Here is a tiny trained network, its code and every weight. The questions are about switching its units off for an input and a target symbol, where a switched-off unit gives its printed mean instead of its output.

import numpy as np


def w(rows, s, z=0):
    codes = np.array(rows[::2]) - 128.0
    scale = np.full(codes.shape[1], s)
    scale[-1] = z or s
    return codes * scale


def f(y):
    return np.maximum(y, 0)


def softmax(a):
    e = np.exp(a - a.max(-1, keepdims=True))
    return e / e.sum(-1, keepdims=True)


def log_softmax(a):
    a = a - a.max(-1, keepdims=True)
    return a - np.log(np.exp(a).sum(-1, keepdims=True))


def net(x, mask):
    ids = ['αγηθμξπσψ'.index(c) for c in x.split()]
    T = len(ids)
    res = E[ids] + P[:T]
    q, k, v = (res @ M[0].T for M in (Q, K, V))
    z = softmax(np.where(np.tri(T) > 0, q @ k.T / 3**0.5, -1e9)) @ v
    res = res + np.where(mask[0], z, O[0][:, -1]) @ O[0][:, :-1]
    y = f(res @ A[0][:, :-1].T + A[0][:, -1])
    res = res + np.where(mask[1:17], y, B[0][:, -1]) @ B[0][:, :-1]
    return log_softmax(res[-1] @ U[:, :-1].T + U[:, -1])


Q, K, V, O, A, B = {}, {}, {}, {}, {}, {}
E = w([
[123,179,106],'α',
[170,169,135],'γ',
[88,158,128],'η',
[89,157,129],'θ',
[129,161,154],'μ',
[15,82,234],'ξ',
[21,5,85],'π',
[210,26,148],'σ',
[140,46,46],'ψ',
],0.014)
P = w([
[87,253,63],'0',
[54,220,118],'1',
[80,198,138],'2',
[105,178,158],'3',
[124,176,161],'4',
[145,169,158],'5',
[126,145,172],'6',
[110,136,163],'7',
[126,142,172],'8',
[117,128,169],'9',
[114,95,167],'10',
[127,120,165],'11',
[137,202,148],'12',
],0.0032)
Q[0] = w([
[88,213,194],'H1',
[164,7,50],'H1',
[147,173,151],'H1',
],0.015)
K[0] = w([
[220,23,128],'H1',
[90,220,43],'H1',
[123,2,64],'H1',
],0.0086)
V[0] = w([
[37,8,192],'H1',
[188,116,3],'H1',
[254,117,228],'H1',
],0.0081)
O[0] = w([
[50,2,119,252],'H1',
[201,60,30,60],'H1',
[177,110,189,127],'H1',
],0.0071,0.0042)
A[0] = w([
[77,158,133,212],'N1',
[166,170,129,142],'N2',
[118,232,112,49],'N3',
[106,231,152,255],'N4',
[156,119,133,110],'N5',
[115,179,96,11],'N6',
[111,161,42,77],'N7',
[82,165,114,146],'N8',
[156,153,42,227],'N9',
[166,117,58,187],'N10',
[155,129,86,210],'N11',
[139,68,136,159],'N12',
[249,139,89,100],'N13',
[91,77,132,170],'N14',
[170,103,87,163],'N15',
[153,98,112,111],'N16',
],0.016,0.0056)
B[0] = w([
[132,195,137,245],'N1',
[139,55,149,145],'N2',
[167,121,76,152],'N3',
[191,138,200,220],'N4',
[149,51,149,135],'N5',
[186,172,2,133],'N6',
[121,128,94,149],'N7',
[141,147,145,190],'N8',
[59,96,132,166],'N9',
[119,89,150,157],'N10',
[79,139,138,156],'N11',
[139,103,89,195],'N12',
[122,113,78,155],'N13',
[143,131,84,254],'N14',
[97,111,143,151],'N15',
[109,168,154,139],'N16',
],0.012,0.009)
U = w([
[183,136,8,32],'α',
[214,34,80,58],'γ',
[179,153,70,93],'η',
[176,156,71,125],'θ',
[202,122,134,254],'μ',
[78,134,203,72],'ξ',
[97,172,28,150],'π',
[194,60,95,190],'σ',
[92,100,107,220],'ψ',
],0.011,0.0037)

Each question gives the input, a string of symbols that net reads in full, and the target symbol t.
The units are the heads (3 rows each of Q, K, V and O) and the neurons (one row each of A and B). Each row of codes is followed by its name. A weight is (code - 128) times the scale printed after its matrix; where a second scale follows, it is the last column's (O, A, B and U).
mask holds one flag per unit, heads first, then neurons. A switched-off unit (its flag False) gives its mean, the last column of its rows in O or B, instead of its output. The means were averaged over made-up inputs and are rounded, as every weight is.
A unit's drop is (log p(t) with every unit on - log p(t) with that unit switched off) / (log p(t) with every unit on - log p(t) with every unit switched off).
The circuit of an input: a set's keep is (log p(t) with only the set's units on - log p(t) with every unit switched off) / (log p(t) with every unit on - log p(t) with every unit switched off). Starting from the 12 units with the biggest drops (on a tie, the unit counted first), units are removed one at a time, each time the one whose removal leaves the highest keep (on an exact tie, the one counted first), for as long as the keep stays at least 0.8.
circuit, biggest first: the units of the circuit, biggest drop first
unit that matters most: the unit with the biggest drop
k most important neurons: the k neurons with the biggest drops, biggest first
drop of u: that unit's drop, to one decimal
input π η η, target π: unit that matters most : H1
input η η θ γ ξ θ μ ξ π η η π μ, target π: circuit, biggest first : (H1, N4, N14)
input α μ μ μ μ μ, target μ: 2 most important neurons : (N4, N3)
input μ α π θ π η μ, target π: circuit, biggest first : (H1, N4)
input η μ θ η, target μ: circuit, biggest first : (N4, H1)
input μ σ α, target ξ: 2 most important neurons : (N14, N12)
input α γ π α, target π: 2 most important neurons : (N7, N4)
input η π ξ θ γ π, target π: circuit, biggest first : (N4, H1)
input ξ η μ η η α μ μ η, target μ: 3 most important neurons : (N4, N3, N9)
input ξ ξ σ ψ, target π: 2 most important neurons : (N4, N14)
input σ σ σ ψ μ μ ξ θ ψ ψ, target ψ: drop of N7 : 0.0
input π μ θ, target π: drop of H1 : 2.4
input π ξ π θ, target π: drop of N4 : 0.2
input μ ξ η, target ξ: most important neuron : (N4)
